Below are the code and all the weights of a small trained network. Each question names an input and a target symbol and asks about switching units off, where a switched-off unit gives its printed mean instead of its output.

import numpy as np


def w(rows, s, z=0):
    codes = np.array(rows[::2]) - 128.0
    scale = np.full(codes.shape[1], s)
    scale[-1] = z or s
    return codes * scale


def norm(h):
    return h / np.sqrt((h * h).mean(-1, keepdims=True) + 1e-5)


def f(y):
    return y / 2 * (1 + np.tanh(0.7978845608 * (y + 0.044715 * y**3)))


def softmax(a):
    e = np.exp(a - a.max(-1, keepdims=True))
    return e / e.sum(-1, keepdims=True)


def log_softmax(a):
    a = a - a.max(-1, keepdims=True)
    return a - np.log(np.exp(a).sum(-1, keepdims=True))


def net(x, mask):
    ids = ['αγδεζηθλμξπστω'.index(c) for c in x.split()]
    T = len(ids)
    res = E[ids] + P[:T]
    u = 0
    for l in range(2):
        r = norm(res)
        for j in range(3):
            rows = slice(2 * j, 2 * j + 2)
            q, k, v = (r @ M[l][rows].T for M in (Q, K, V))
            z = softmax(np.where(np.tri(T) > 0, q @ k.T / 2**0.5, -1e9)) @ v
            o = O[l][rows]
            res = res + np.where(mask[u + j], z, o[:, -1]) @ o[:, :-1]
        u += 3
        y = f(norm(res) @ A[l][:, :-1].T + A[l][:, -1])
        res = res + np.where(mask[u : u + 4], y, B[l][:, -1]) @ B[l][:, :-1]
        u += 4
    return log_softmax(norm(res)[-1] @ U[:, :-1].T + U[:, -1])


Q, K, V, O, A, B = {}, {}, {}, {}, {}, {}
E = w([
[151,142,101,100],'α',
[129,189,145,254],'γ',
[115,132,91,88],'δ',
[111,91,101,103],'ε',
[138,213,145,140],'ζ',
[131,123,111,104],'η',
[137,190,63,100],'θ',
[159,111,147,109],'λ',
[188,159,164,137],'μ',
[105,50,215,115],'ξ',
[51,204,206,123],'π',
[120,134,185,151],'σ',
[183,67,119,110],'τ',
[180,79,83,80],'ω',
],0.025)
P = w([
[131,39,90,107],'0',
[133,182,155,32],'1',
[151,187,156,24],'2',
[144,128,178,50],'3',
[152,149,186,41],'4',
[150,133,186,31],'5',
[153,176,179,2],'6',
],0.01)
Q[0] = w([
[171,90,112,205],'0.h1',
[99,249,144,172],'0.h1',
[131,169,65,110],'0.h2',
[100,117,97,165],'0.h2',
[127,154,54,119],'0.h3',
[174,136,201,114],'0.h3',
],0.012)
K[0] = w([
[146,148,167,181],'0.h1',
[32,220,92,148],'0.h1',
[74,132,141,77],'0.h2',
[35,168,85,131],'0.h2',
[88,121,146,65],'0.h3',
[196,8,75,101],'0.h3',
],0.013)
V[0] = w([
[95,152,174,128],'0.h1',
[96,169,50,172],'0.h1',
[157,136,40,90],'0.h2',
[157,61,49,79],'0.h2',
[163,67,2,125],'0.h3',
[41,173,131,142],'0.h3',
],0.0087)
O[0] = w([
[143,86,87,134,104],'0.h1',
[121,101,230,209,62],'0.h1',
[101,244,95,146,176],'0.h2',
[124,94,54,182,183],'0.h2',
[112,46,39,96,234],'0.h3',
[149,126,162,254,4],'0.h3',
],0.0095,0.0026)
A[0] = w([
[139,138,155,95,2],'0.n1',
[208,78,193,144,145],'0.n2',
[98,185,87,240,185],'0.n3',
[245,184,115,87,10],'0.n4',
],0.011,0.0045)
B[0] = w([
[109,37,119,167,114],'0.n1',
[125,176,54,157,199],'0.n2',
[142,252,126,95,245],'0.n3',
[110,144,132,122,252],'0.n4',
],0.011,0.0027)
Q[1] = w([
[65,127,129,128],'1.h1',
[106,137,18,195],'1.h1',
[181,71,117,210],'1.h2',
[50,107,96,162],'1.h2',
[125,142,247,201],'1.h3',
[153,91,221,166],'1.h3',
],0.013)
K[1] = w([
[147,181,155,177],'1.h1',
[171,171,31,99],'1.h1',
[97,164,30,168],'1.h2',
[117,149,93,148],'1.h2',
[138,110,211,71],'1.h3',
[88,103,252,139],'1.h3',
],0.013)
V[1] = w([
[67,106,73,135],'1.h1',
[62,216,198,140],'1.h1',
[253,157,103,119],'1.h2',
[252,94,142,113],'1.h2',
[51,120,131,122],'1.h3',
[98,151,129,179],'1.h3',
],0.019)
O[1] = w([
[165,194,125,112,84],'1.h1',
[170,70,64,144,228],'1.h1',
[2,128,113,161,195],'1.h2',
[40,91,177,162,197],'1.h2',
[200,126,178,144,125],'1.h3',
[130,135,152,177,3],'1.h3',
],0.018,0.0038)
A[1] = w([
[163,57,110,136,115],'1.n1',
[199,192,252,146,236],'1.n2',
[6,213,147,151,52],'1.n3',
[168,50,148,155,2],'1.n4',
],0.013,0.0071)
B[1] = w([
[125,111,83,54,187],'1.n1',
[157,3,133,32,253],'1.n2',
[89,32,56,92,251],'1.n3',
[115,146,47,191,138],'1.n4',
],0.012,0.0051)
U = w([
[115,127,109,106,28],'α',
[143,112,99,202,161],'γ',
[151,165,114,98,62],'δ',
[150,134,135,86,71],'ε',
[136,70,70,154,76],'ζ',
[123,149,129,83,47],'η',
[139,173,15,148,146],'θ',
[91,99,116,92,72],'λ',
[38,98,174,167,188],'μ',
[144,74,233,97,164],'ξ',
[249,84,118,156,152],'π',
[142,54,186,142,254],'σ',
[91,122,100,65,61],'τ',
[100,135,88,68,83],'ω',
],0.015,0.007)

Each question gives the input, a string of symbols that net reads in full, and the target symbol t.
The units are the heads (2 rows each of Q, K, V and O) and the neurons (one row each of A and B). Each row of codes is followed by its name. A weight is (code - 128) times the scale printed after its matrix; where a second scale follows, it is the last column's (O, A, B and U).
mask holds one flag per unit, layer by layer, with each layer's heads first. A switched-off unit (its flag False) gives its mean, the last column of its rows in O or B, instead of its output. The means were averaged over made-up inputs and are rounded, as every weight is.
A unit's drop is (log p(t) with every unit on - log p(t) with that unit switched off) / (log p(t) with every unit on - log p(t) with every unit switched off).
The circuit of an input: a set's keep is (log p(t) with only the set's units on - log p(t) with every unit switched off) / (log p(t) with every unit on - log p(t) with every unit switched off). Starting from the 12 units with the biggest drops (on a tie, the unit counted first), units are removed one at a time, each time the one whose removal leaves the highest keep (on an exact tie, the one counted first), for as long as the keep stays at least 0.8.
units of the circuit, in order: the units of the circuit, biggest drop first
top k neurons: the k neurons with the biggest drops, biggest first
top k neurons in layer l: the k neurons of layer l with the biggest drops, biggest first
drop of u: that unit's drop, to one decimal
input σ α θ ω ω, target μ: top 2 neurons in layer 0 -> [0.n2, 0.n3]
input θ ω θ θ θ θ α, target θ: units of the circuit, in order -> [0.h2, 1.n2]
input σ γ μ ε δ, target μ: units of the circuit, in order -> [1.h2, 0.h1]
input π γ δ θ π ξ, target π: units of the circuit, in order -> [1.h2]
input α θ γ ζ, target θ: units of the circuit, in order -> [1.n2, 1.h1]
input θ γ σ δ, target π: units of the circuit, in order -> [0.h1, 1.h2, 0.h3]
input θ σ θ γ θ, target π: units of the circuit, in order -> [1.h2, 0.h1, 0.h3]
input θ λ ζ σ ω, target π: units of the circuit, in order -> [0.h1, 1.h2, 0.h3]
input σ δ γ, target μ: units of the circuit, in order -> [0.h2, 0.h3]
input π λ θ π, target π: units of the circuit, in order -> [1.h2, 0.h1]
input σ ω θ, target μ: units of the circuit, in order -> [1.h2, 0.h2, 0.h1, 0.h3]
input θ π π θ π μ, target π: units of the circuit, in order -> [0.n2, 1.h2]
input σ γ γ ε λ θ ζ, target μ: units of the circuit, in order -> [1.h2, 0.h1]
input γ τ ε μ δ, target μ: units of the circuit, in order -> [1.h2]
input θ θ σ ω, target π: top 2 neurons -> [0.n2, 0.n3]
input ε θ σ, target ξ: top 3 neurons -> [0.n3, 0.n4, 1.n3]
input σ δ ξ θ γ σ σ, target μ: top 2 neurons -> [0.n2, 1.n2]
input σ θ ω ξ σ, target μ: top 2 neurons -> [0.n2, 0.n3]
input σ ε θ μ π τ, target μ: top 3 neurons -> [0.n3, 0.n2, 1.n2]
input σ ω μ ξ, target μ: top neuron in layer 0 -> [0.n2]
input ε θ γ ζ, target θ: top 2 neurons -> [1.n2, 1.n3]
input θ δ ε, target θ: top 2 neurons -> [0.n3, 1.n2]
input σ η α, target μ: drop of 1.h2 -> 0.4
input α θ δ θ, target θ: drop of 0.h2 -> 1.0
input θ σ γ θ θ α, target π: drop of 0.h3 -> 0.1
